k653: 195  70  58  43  33 104  94  74  71 117
k237: 195 122 169 148 139 182 137 129 145 158
k278: 104  58  70  43 195  33 128 166 214 114
k622:  55 147 118 182 158  14  47  91 134 242
k357:  13 147 182 242 158  47 118  55 134  91
k261: 121 129  15 206  88  83  96  65  28 205
k859: 172 128  71  53 232 122 117 141 185  31
k534:  81 153 231 158 159 105  25  18  62  66
k831: 240 244 124 239  40  27  18 112  56 138
k99: 193 231  79  33  17 163 191  90  44 243
k982:  74  57 146  61 112  67 223  33 201 214
Table of tags by key:
88 -> k711
201 -> k242
57 -> k412
195 -> k311
112 -> k442
159 -> k920
join k982 4:  -> k442
at:  13 147 182 242 158  47 -> k357, 0
q: 104  58  70  43 195  33 128 166 214 114 -> k278
order: 147 118 182 158  14  47  91 134 242  55 -> k622

k691:  99 171 108 130  65 139 158  98 151  41  95  67  78 122 115  82  41 128 169 117 163 101 146  86 142 159
k404:  95 122 147 115  78 108 128 142  41  86 130 117 158  65  98  82 139  67  41 101 159 151 171 169 163  99
k756: 153 122 151 199 138 174 117 137 115  99 128 181  61 192  88 173  80 106 242 159 112  62 100 107  98 161
at: 173  80 106 242 159 112 -> k756, 15
size:  95 122 147 115  78 108 128 142  41  86 130 117 158  65  98  82 139  67  41 101 159 151 -> 22
Table of tags by key:
242 -> k102
243 -> k583
41 -> k766
169 -> k304
62 -> k171
join k756 18:  -> k102
order:  99 163 169 171 151 159 101  41  67 139  82  98  65 158 117 130  86  41 142 128 108  78 115 147 122  95 -> k404
q:  95 122 147 115  78 108 128 142  41  86 130 117 158  65  98  82 139  67  41 101 159 151 171 169 163  99 -> k404

k876:  84  72  51 180
k34: 187 175 134 134
k955: 221 143 136  81
k849: 189 177 126  61
k696: 181  86 143 183
k673: 141  86 143 183
k27: 121 125 135  98
k651: 105  25 108 127
k614:  82 181 180 104
k604:  41 129 100 184
k414:  47 135  47 103
q: 141  86 143 183 -> k673
key -> tag
181 -> k668
47 -> k65
84 -> k274
189 -> k302
83 -> k911
221 -> k810
220 -> k525
82 -> k342
join k614 0:  -> k342
q: 181  86 143 183 -> k696
q: 121 125 135  98 -> k27

k191:  69 123 137 109
k683: 123 108  69 137
k811:  75 105 171 138
k12:  69 108 137 122
k551:  42  93 109 158
k885:  55  81  80 217
size:  55  81  80 217 -> 4
order: 137 122  69 108 -> k12
size: 69 -> 1
size:  75 105 171 138 -> 4
order:  69 137 123 108 -> k683
key -> tag
158 -> k252
93 -> k100
109 -> k917
join k551 3:  -> k252
q: 123 108  69 137 -> k683

k423: 128 128 108 108 146 110 124 127 147 103 100 120 142 117 151 120 136 133 157 132 102 118 137 148 137 136 140 156 139 106 157 164 123 121 158 128 123 139
k837: 132 128 105 113 145 106 123 129 142 111  97 119 144 119 149 117 131 130 159 133 100 120 148 147 138 151 133 163 143 101 159 162 123 116 148 128 121 134
k275:  76 138 195 105 155  73 141 157 100 112 158 148 150 151 108 177 102  91 164 157 106 137 131 140 133 136  75 104  94 102 128 112 129 117  78 132  82  96
k194: 126 123 110 113 150 113 127 126 158 116 107 113 144 121 142 120 131 133 152 143 104 125 144 146 139 134 134 155 142 113 147 163 119 115 154 127 118 136
k455: 130 123 128 136 139 102 148 127 121 123  89 125 124 114 112  90 131 110 142 129 134 120 128 139 134 139 115 126 130 134 133 124 123 116 114 121 123 126
k11:  66 137 219 136 134  94 145 142  95 113 165 148 126 163 136 157 106  93 169 168 114 128 116 131 131 136  92 113 111 113 115 111 128 120 102 126  78 118
k645: 143 140 134 126 131 108 134 115 116 123 115 133 126 135 133 107 134 106 155 120 135 119 133 132 132 127 104 109 130 113 136 129 133 134 124 128 148 111
k20: 131 130 109 114 142 117 125 130 151 114 102 126 144 116 153 115 128 128 163 136 100 120 143 144 138 148 133 165 138 109 163 166 121 120 146 129 116 139
k965: 134 119 134 139 134 112 140 123 122 127  99 118 141 108 103 102 138 124 126 118 136 141 130 160 135 142 139 125 134 134 119 135 134 114 120 121 123 136
k997:  66 137 219 136 134  94 145 142  95 113 165 148 126 163 136 157 106  93 169 168 114 128 116 131 131 136  92 113 133  82  97  89 139 109 113 121 100 108
k392: 118 121 100 120 138 115 134 127 149 120 107 129 145 118 153 118 133 132 152 139  98 125 134 144 141 135 139 166 135 106 157 162 123 118 158 130 125 144
at: 107 113 144 -> k194, 10
size:  66 137 219 136 134  94 145 142  95 113 165 148 126 163 136 157 106  93 169 168 114 -> 21
size:  66 137 219 136 134  94 145 142  95 113 165 148 126 163 136 157 106 -> 17

k670:  98 122  49 194 122 122  85
k635: 124 114  86 142  43 100 151
k175: 133 138  67 179  96 168  81
k803:  96 121  50 193 126 123  87
k931: 170 144  79 148 164 202 122
k585: 159 148  79 143 207 172 127
order:  50  87  96 121 123 126 193 -> k803
then:  86 142 ->  43 100 151

k21: 110  91  99 197 109 102 184 115 149 165 146 174 132 149  93 147
k448: 182 113 185 138 163 133 133 159 181 156 130  85 131 177 143 126
k379: 155 126 173 137 129 134  61 202 169 112 118 121 124 170 149  89
k737: 141 128 136 142 146 138  35 177 150 121 153 130 133 182 143  78
k841: 146 129 204 136 188 139  87 205 143 148 104 123 140  96 153  94
k38: 124 108 201 126 193 114 139 147 164 109 120  73 166 140 134 120
k431: 137 117 160 141 191 131  76 157 140 173 108 122 157 120 139  94
k282: 123 150 183 137 203 135  78 179 130 127 149 123 147 134 138  88
k476: 102 165 174 132 184 109  91 149 149  93 146 110 147 197 114  99
at: 184 115 149 165 -> k21, 6
size: 102 165 174 132 184 -> 5
Table of tags by key:
184 -> k224
205 -> k748
201 -> k358
202 -> k169
139 -> k678
183 -> k693
174 -> k675
185 -> k121
204 -> k878
join k841 2:  -> k878
q: 102 165 174 132 184 109  91 149 149  93 146 110 147 197 114  99 -> k476
order: 184 102 132 110 174 147 149  99 197  93  91 114 109 146 165 149 -> k476
size: 123 150 183 137 203 -> 5
size: 137 117 160 141 191 131  76 157 140 -> 9

k343: 126 108  95 164 179 115 150  25 127 134 139 123 117 159  77  45
k127:  99 146 126 117 132 153 214 143  85 108 117 142 183 124 144 165
k567: 136 138 134 102 117 121 125 104 148  98 150 141 137 140 156  86
k267: 137 134 138 117 102  96 199 148 138 123 178 139 112  86 169 101
k161: 142  77 141 124 162 131 145 128  79 121 145 138 120 133 129  79
k971: 103 196 131 118 115 124 116  79 127 143 153 136 105 131 101 118
k774: 140 134 139 108 150 127 179 164  25 115  95 122 146 196 124  86
k288: 170 102 128 114 164 152  67 157  55 148 135 124  84 142 109 176
k692: 132 182 131 131 112 107 141 161 137 140 164 143 122 106 146 141
k323: 151 133 131 133 153 137 143 142 134 100 138 132 105 112 144 142
k943: 140 134 139 108 150 127 179 164  25 115  95 122 146 196 124 156
q: 140 134 139 108 150 127 179 164  25 115  95 122 146 196 124 156 -> k943
at: 138 134 102 117 -> k567, 1
at: 115 124 116  79 127 143 153 -> k971, 4
then: 117 102 ->  96 199 148
size: 140 134 139 -> 3
at: 125 104 -> k567, 6

k66:  85  95 157 142  96 105 101 101 113
k814: 157  85  96  95 105 142 101 131 142
k488:  84 157 142  95  96 142 131 105 101
order: 142 131 101 142 105  95  96  85 157 -> k814
at: 157  85  96  95 105 142 101 -> k814, 0
then:  85  96  95 105 142 -> 101 131 142
at: 157  85  96  95 105 -> k814, 0
size: 85 -> 1

